[[151 135 136 141 115]
 [119 125 124 137 122]
 [130 130 108 107 153]] value 125

[[115 116 128 116 131 106]
 [119 118 129 119 141 141]] value 116

[[111 137 124 109]
 [128 128 145 100]] value 137

[[113 115 119 118 115]
 [126 130 141 131 123]
 [109 119 132 157 144]] value 130

[[123 132 113 112 136 107]
 [118 143 126 118 105 126]
 [107 143 142 107 131 105]] value 143

[[114 119 130 143 133 118]
 [107 129 112 147 118 119]] value 119

[[134 103 107 113 126 116]
 [127 107 114 112 124 109]
 [133 134 129 140 131 140]] value 107

[[116 130 152 132 134 110 127]
 [124 129 134 130 130 123 129]] value 130

[[113 153 154 136 125 127]
 [132 104 118 103 119 104]] value 153

[[147 130 138 109 153 152 151]
 [135 129 131 117 103 105 121]] value 130
---
array([[138, 121, 115, 104, 132, 123],
       [120, 128, 113, 130, 144, 121]]) ans = 132

array([155, 120, 138, 148, 135, 132]) ans = 135

array([132, 106, 125, 130, 110, 155]) ans = 110

array([117, 151, 119, 132, 126, 132]) ans = 126

array([[123, 129, 116, 112, 102, 125],
       [150, 118, 141, 156, 131, 110]]) ans = 102

array([[135, 125, 118, 142, 127, 116],
       [124, 133, 132, 127, 106, 129]]) ans = 127

array([135, 144, 112, 128, 139, 154]) ans = 139
---
[[108 136 127 123 149]
 [134 125 131 122 121]]: 127

[[133 106 129 127 114]
 [136 147 117 138 123]
 [116 112 136 141 108]]: 129

[[156 151 120 100 158]
 [124 122 121 112 154]]: 120

[151 113 127 140 133]: 127

[100 114 140 103 108]: 140

[132 134 131 152 138]: 131
---
[128 107 149 144 108]
149, 107

[130 156 114 147]
156, 114

[138 141 153 149 104]
153, 104

[133 152 147 107 120 101 110]
152, 101

[131 117 129 101 135 136]
136, 101

[[149 124 110 128 124]
 [153  98 110 157 103]]
157, 98
---
array([157, 103, 145, 150, 136, 133, 135]) ans = 157
array([118, 127, 112, 100, 122, 138, 127]) ans = 118
array([112,  98, 101, 137, 139]) ans = 112
array([144, 144, 152, 104, 146]) ans = 144
array([129, 100, 119, 141]) ans = 129
array([122, 136, 127, 121, 104, 135]) ans = 122
array([141, 135, 103, 109, 129, 128, 126]) ans = 141
array([114, 140, 146,  99, 130]) ans = 114
---
[126 115 134 147 155 119 122] ==> 122, 126

[156 157 156 156] ==> 156, 156

[115 124 129 154 104] ==> 104, 115

[[151 118 138 121]
 [150 125 143 120]
 [139 128 135 119]] ==> 121, 139

[[157 114 137 136]
 [100 145 140 112]
 [147 135 153 134]] ==> 136, 147

[117 104 132 124] ==> 124, 117

[103 116 109 113] ==> 113, 103

[150 150 148 141 126] ==> 126, 150

[120 107 116 126] ==> 126, 120

[143 104 116 124 142 153 119] ==> 119, 143
---
[141 143 149 115 129] yields 141, 129

[116 123 127 125 104 132 110] yields 116, 110

[146 125 127 134 104  98] yields 146, 98

[[136 145 131 101 138 121]
 [141 158 108 127 140 107]] yields 136, 107

[124 102 154 137 144 114 136] yields 124, 136

[[128 129 134 110 131 126 128]
 [125 125 121 138 146 148 103]
 [112 129 135 140 129 126 144]] yields 128, 144

[139 153 131 119 128 114] yields 139, 114

[120 140 141 143 104] yields 120, 104

[101 104 102 154 112 105] yields 101, 105
---
[134 131 129 128 129 155 128] Out: 128, 134

[146 138 145 151] Out: 151, 146

[127 123 144 112 117 144  99] Out: 99, 127

[139 139 134 111 153] Out: 153, 139

[137 122 125 152 128 137] Out: 137, 137

[[150 132 142 127 150 147]
 [140 127 109 138 139 146]] Out: 147, 140

[[113 128 116 140 121 127 139]
 [127 115 104 137 134 113 129]] Out: 139, 127

[132 153 119 130 131] Out: 131, 132

[113 134 146 136 149 117] Out: 117, 113
---
((131, 133, 105, 131, 116), (114, 107, 115, 127, 134), (125, 105, 106, 110, 115)) 106
((124, 115, 113, 110), (140, 152, 131, 150), (114, 135, 123, 118)) 135
((139, 138, 146, 129, 141, 144, 128), (121, 153, 117, 146, 122, 114, 141), (142, 128, 150, 119, 142, 148, 123)) 142
((114, 113, 140, 137, 156), (147, 141, 146, 102, 101), (130, 119, 111, 137, 124)) 111
((110, 141, 130, 130, 131, 119, 136), (106, 109, 138, 137, 114, 135, 125), (118, 142, 117, 128, 131, 111, 129)) 131
((144, 149, 107, 124, 138, 143, 127), (147, 147, 129, 133, 146, 140, 144), (106, 109, 107, 140, 148, 140, 105)) 148
---
[[100 103 130 128 103 133 148]
 [100 123 130 138 119 124 148]] -> 124

[141 157 106 122] -> 106

[[126 117 133 152 134]
 [129 136 119 142 137]
 [102 142 140 102 123]] -> 102

[124 137 109 100] -> 109

[[122 121 122 137 133 118 126]
 [145 145 145 123 128 152 136]
 [153 153 125 108 112 137 119]] -> 137

[[120 126 138 130 138 134 123]
 [134 131 126 125 106 131 116]] -> 131

[129 118 112 157 129] -> 157

[[138 122 130 129 115]
 [138 146 149 114 101]] -> 114

[107 131 141 112 152 108 144] -> 108

[[134 141 109 151]
 [157 121 141 131]] -> 141
---
[118 145 116 110 102] Answer: 116, 145

[[100 136 138 113 156]
 [118 119 131 130 134]
 [124 117 150 130 134]] Answer: 131, 156

[[153 117 128 125 149]
 [150 111 122 128 148]
 [149 118 138 143 129]] Answer: 122, 153

[101 117 100 142 127] Answer: 100, 142

[114 157 116 118 111] Answer: 116, 157

[[116 107 139 113 112]
 [104  99 129 153 104]
 [140 136 121 131 123]] Answer: 129, 153

[[120 139 120 133 151]
 [147 113 118 132 149]
 [106 114 111 109 122]] Answer: 118, 151

[123 126  99 128 146] Answer: 99, 146

[125 147 127 137 107 102 117] Answer: 137, 147
---
[119 149 112 120 124 100 134] → 120
[120 120 103 104 140 112 106] → 104
[124 141 106 106 102 107 124] → 106
[157 149 111 114 155 131 120] → 114
[142 138 132 118 101 137 148] → 118
[120 140 132 119 142 103 118] → 119
[133 157 139 141 104 123 143] → 141
[118 127 117 126 128 101 124] → 126
---
[[132 121 130 125 130 126]
 [130 151 135 126 127 133]
 [136 144 132 135 127 130]] | 132

[[153 152 105 112 121 144 118]
 [148 136 122 112 130 111 130]
 [120 135 138 147 116 156 131]] | 138

[[129 119 119 136 150 116]
 [129 141 148 133 115 142]
 [144 127 118 131 126 129]] | 118

[[117 125 127 126]
 [149 143 128 129]
 [130 130 141 113]] | 141

[[123 121 134 140 132]
 [137 139 117 108 121]
 [108 138 151 142 105]] | 151

[[135 126 131 101 131 117]
 [132 126 122 151 122 134]
 [133 115 121 156 120 135]] | 121

[[132 128 121 129 135 138]
 [122 140 109 137 147 143]
 [106 107 129 127 148 133]] | 129

[[139 123 140 129 118 133 139]
 [133 110 136 124 117 149 130]
 [134 124 133 126 130 133 136]] | 133

[[103 145 108 152 146]
 [104 137 123 105 151]
 [144 106 107 151 107]] | 107
---
[[117 109 130 138 143 116]
 [113 104 114 136 136 130]] 143, 138

[[123 152 108 129 124 120 132]
 [136 143 125 131 129 104 122]
 [105 127 138 131 131 135 149]] 152, 149

[[133 119 143 135 130]
 [138 121 116 152 141]] 152, 143

[124 145 140 109 108 101] 145, 140

[118 130 105 138 125 132] 138, 132

[[152 121 125 125 134 156]
 [141  99 148 114 118 110]] 156, 152

[[139 116 150 141 134 125 156]
 [138 125 133 121 147 120 137]
 [137 124 128 119 130 120 143]] 156, 150
---
Q: [146 127 128 102 138 122 100]
A: 146
Q: [124 141 142 104 138 106]
A: 124
Q: [104 135 128 134]
A: 104
Q: [103 109 113 153]
A: 103
Q: [144 135 151 131 138 142]
A: 144
Q: [133 103 131 149 136]
A: 133
Q: [103 126 133 135 147 115]
A: 103
Q: [134 103 151 110]
A: 134
Q: [140 120 128 103 131 126 122]
A: 140
---
131,118,104,158,133,117
120,117,118,152,131,143
yields 117, 120

126,124,99,110,108,157,109
130,127,118,147,137,120,126
131,115,147,134,124,140,125
yields 109, 131

122,102,117,112,111 yields 111, 122

125,138,115,114,123,135
140,106,138,143,127,135
125,122,145,130,123,101
yields 135, 125

154,122,112,120,131,130 yields 130, 154

139,116,123,136,149,119 yields 119, 139

112,109,141,137,99,102,107
114,150,99,157,141,112,152
yields 107, 114

106,129,129,107 yields 107, 106

108,151,106,150
105,118,106,152
136,150,148,104
yields 150, 136
---
[[113 131 130 139]
 [124 138 124 130]
 [138 141 149 126]]: 124

[[123 138 125 125 119 118]
 [129 132 111 150 135 140]]: 135

[[119 118 111 104 139]
 [120 114 131 103 157]
 [138 126 101 128 116]]: 103

[[123 128 119 125 136]
 [144 134 121 144 146]
 [ 98 133 137 126 156]]: 144

[[129 118 110 141 138 128]
 [151 129 123 147 147 121]]: 147

[[112 144 126 100 143 127 118]
 [124 131 132 110 132 129 128]]: 129

[[127 120 140 131 131 106 116]
 [130 136 126 125 133 145 138]
 [124 119 123 117 128 119 120]]: 145

[[110 133 119 107 139 132]
 [117 112  99 106 134 126]]: 134

[[132 150 107 122 130 128 126]
 [148 145 111 137 119 144 124]]: 144

[[107 117 129 132 125]
 [139 146 138 126 132]]: 126
